Here is a tiny trained network, its code and every weight. The questions are about switching its units off for an input and a class, where a switched-off unit gives its printed mean instead of its output.

import numpy as np


def w(rows, s, z=0):
    codes = np.array(rows[::2]) - 128.0
    scale = np.full(codes.shape[1], s)
    scale[-1] = z or s
    return codes * scale


def norm(h):
    return h / np.sqrt((h * h).mean(-1, keepdims=True) + 1e-5)


def f(y):
    return np.maximum(y, 0)


def log_softmax(a):
    a = a - a.max(-1, keepdims=True)
    return a - np.log(np.exp(a).sum(-1, keepdims=True))


def net(x, mask):
    res = np.array(x, float).reshape(1, 8) / 4 @ E
    u = 0
    for l in range(2):
        y = f(norm(res) @ A[l][:, :-1].T + A[l][:, -1])
        res = res + np.where(mask[u : u + 10], y, B[l][:, -1]) @ B[l][:, :-1]
        u += 10
    return log_softmax(norm(res)[-1] @ U[:, :-1].T + U[:, -1])


A, B = {}, {}
E = w([
[138,124,125,114,149,123,142,122],'x0',
[121,126,127,139,118,127,122,134],'x1',
[90,200,179,149,119,125,210,93],'x2',
[191,156,64,81,73,109,155,64],'x3',
[164,130,121,160,172,142,101,59],'x4',
[102,1,140,98,112,153,164,93],'x5',
[128,153,136,104,117,160,122,130],'x6',
[111,135,132,162,94,135,105,145],'x7',
],0.0048)
A[0] = w([
[117,76,124,105,113,74,161,135,114],'0.n1',
[198,81,101,135,170,125,64,133,128],'0.n2',
[117,139,86,68,129,100,118,93,125],'0.n3',
[59,128,125,174,151,106,197,47,95],'0.n4',
[41,135,117,138,69,112,152,178,250],'0.n5',
[130,160,119,141,141,147,115,119,65],'0.n6',
[151,93,101,104,143,139,149,227,112],'0.n7',
[201,178,104,160,168,101,109,141,124],'0.n8',
[77,139,128,60,123,254,128,77,69],'0.n9',
[147,51,112,225,126,159,147,58,157],'0.n10',
],0.0068,0.0011)
B[0] = w([
[166,175,132,128,119,56,159,176,190],'0.n1',
[20,177,5,71,148,144,30,156,249],'0.n2',
[125,172,83,240,130,109,77,143,195],'0.n3',
[77,230,92,159,143,150,45,122,226],'0.n4',
[140,157,71,37,168,49,138,137,237],'0.n5',
[163,139,207,133,125,123,3,92,157],'0.n6',
[66,235,99,126,109,92,140,138,201],'0.n7',
[185,116,187,147,74,62,139,153,231],'0.n8',
[174,104,165,144,150,58,138,136,198],'0.n9',
[189,100,251,54,90,118,160,90,255],'0.n10',
],0.0048,0.0039)
A[1] = w([
[201,145,156,135,172,33,109,137,246],'1.n1',
[102,27,163,148,112,122,205,123,216],'1.n2',
[122,194,187,139,144,132,206,109,124],'1.n3',
[154,148,189,138,140,201,2,30,38],'1.n4',
[44,131,158,107,218,172,113,180,53],'1.n5',
[123,141,147,94,197,81,105,82,67],'1.n6',
[118,156,181,148,207,156,118,222,106],'1.n7',
[105,56,143,81,103,119,156,86,200],'1.n8',
[166,193,31,134,36,131,150,95,62],'1.n9',
[67,220,163,150,147,137,160,51,181],'1.n10',
],0.007,0.0012)
B[1] = w([
[159,75,254,45,90,210,160,167,253],'1.n1',
[180,174,156,177,47,154,62,143,163],'1.n2',
[118,144,64,132,145,146,18,177,200],'1.n3',
[17,145,162,107,176,84,217,150,216],'1.n4',
[161,113,86,172,174,154,173,64,191],'1.n5',
[95,129,118,143,19,54,157,216,190],'1.n6',
[212,23,133,143,100,138,207,39,196],'1.n7',
[193,221,153,198,123,168,85,213,180],'1.n8',
[74,40,139,210,175,151,214,87,228],'1.n9',
[130,56,17,75,109,158,58,138,217],'1.n10',
],0.0059,0.006)
U = w([
[47,185,2,105,151,140,5,132,141],'0',
[85,130,161,109,105,117,139,159,251],'1',
[204,209,212,151,73,110,84,163,77],'2',
[12,186,173,65,155,55,197,127,84],'3',
[158,103,112,238,174,124,196,45,62],'4',
],0.0077,0.0028)

Each question gives the input, the list of numbers given to net, and the class t.
The units are the neurons (one row each of A and B). Each row of codes is followed by its name. A weight is (code - 128) times the scale printed after its matrix; where a second scale follows, it is the last column's (A, B and U).
mask holds one flag per neuron, layer by layer. A switched-off neuron (its flag False) gives its mean, the last column of its row in B, instead of its output. The means were averaged over made-up inputs and are rounded, as every weight is.
A unit's drop is (log p(t) with every unit on - log p(t) with that unit switched off) / (log p(t) with every unit on - log p(t) with every unit switched off).
The circuit of an input: a set's keep is (log p(t) with only the set's units on - log p(t) with every unit switched off) / (log p(t) with every unit on - log p(t) with every unit switched off). Starting from the 12 units with the biggest drops (on a tie, the unit counted first), units are removed one at a time, each time the one whose removal leaves the highest keep (on an exact tie, the one counted first), for as long as the keep stays at least 0.8.
circuit, biggest first: the units of the circuit, biggest drop first
unit that matters most: the unit with the biggest drop
top k neurons: the k neurons with the biggest drops, biggest first
top k neurons in layer l: the k neurons of layer l with the biggest drops, biggest first
drop of u: that unit's drop, to one decimal
input [7,1,7,-5,-2,6,-1,-5], class 0: unit that matters most	0.n4
input [-7,2,6,-8,0,8,5,-1], class 2: top 3 neurons	[1.n2; 0.n2; 1.n9]
input [1,3,3,-3,-8,8,-4,5], class 2: circuit, biggest first	[1.n2; 1.n8]
input [0,7,2,-7,-2,3,2,-1], class 4: circuit, biggest first	[1.n5; 1.n7]
input [-2,-2,4,-4,-6,8,0,-8], class 2: circuit, biggest first	[1.n2; 1.n8]
input [0,7,-5,-8,-4,-3,-2,4], class 4: circuit, biggest first	[1.n7; 1.n5]
input [-6,-8,6,-6,-3,-6,1,3], class 0: circuit, biggest first	[1.n10; 1.n3]
input [-3,-3,-4,1,7,7,-4,1], class 2: circuit, biggest first	[0.n10; 1.n8]
input [8,-2,-3,-5,-4,7,3,-2], class 2: top 2 neurons	[1.n2; 1.n8]
input [7,-7,2,0,-3,-4,2,-6], class 2: top 2 neurons in layer 1	[1.n4; 1.n1]
input [7,3,8,-3,-6,-1,6,-7], class 0: top 2 neurons	[1.n3; 1.n10]
input [-5,5,-1,-4,5,3,3,-2], class 3: top 2 neurons in layer 0	[0.n2; 0.n8]
input [-6,5,-4,2,8,6,-6,-8], class 3: top 3 neurons in layer 0	[0.n2; 0.n10; 0.n8]
input [1,-1,8,-3,7,5,4,-2], class 0: circuit, biggest first	[1.n10]
input [1,7,-8,-1,4,5,-2,-7], class 0: top 2 neurons	[0.n2; 1.n1]
input [8,3,0,-1,8,-7,-7,1], class 3: circuit, biggest first	[1.n4; 0.n6]
input [-3,-5,-6,-2,-8,-7,-7,-1], class 3: top 4 neurons	[0.n7; 1.n10; 1.n3; 1.n8]
input [1,-5,-5,-7,-3,-1,3,8], class 4: top 2 neurons	[1.n7; 1.n5]
input [-5,1,6,-6,3,7,4,6], class 2: top 3 neurons	[0.n2; 0.n10; 1.n2]
input [7,1,5,-3,8,4,3,2], class 3: unit that matters most	1.n4
input [3,-7,-3,0,-6,-1,-4,3], class 3: top 2 neurons in layer 1	[1.n10; 1.n3]
input [-6,-6,3,-6,-2,3,-2,-2], class 4: top 3 neurons	[1.n7; 1.n5; 0.n8]
input [4,3,8,-8,0,5,-5,3], class 0: top 3 neurons in layer 1	[1.n10; 1.n3; 1.n9]
input [-8,-3,6,7,-2,6,1,4], class 4: top 2 neurons in layer 1	[1.n9; 1.n6]
input [-4,7,-1,2,6,7,3,2], class 2: top 2 neurons in layer 1	[1.n8; 1.n2]
input [7,2,-2,6,-1,-4,-5,4], class 4: top 2 neurons	[1.n9; 0.n10]
input [3,8,5,1,7,4,2,0], class 3: top 4 neurons in layer 0	[0.n4; 0.n10; 0.n9; 0.n7]
input [6,8,-3,8,3,-2,-5,-5], class 4: top neuron in layer 0	[0.n3]
input [-6,3,-5,7,-1,-1,6,1], class 4: drop of 1.n9	1.1
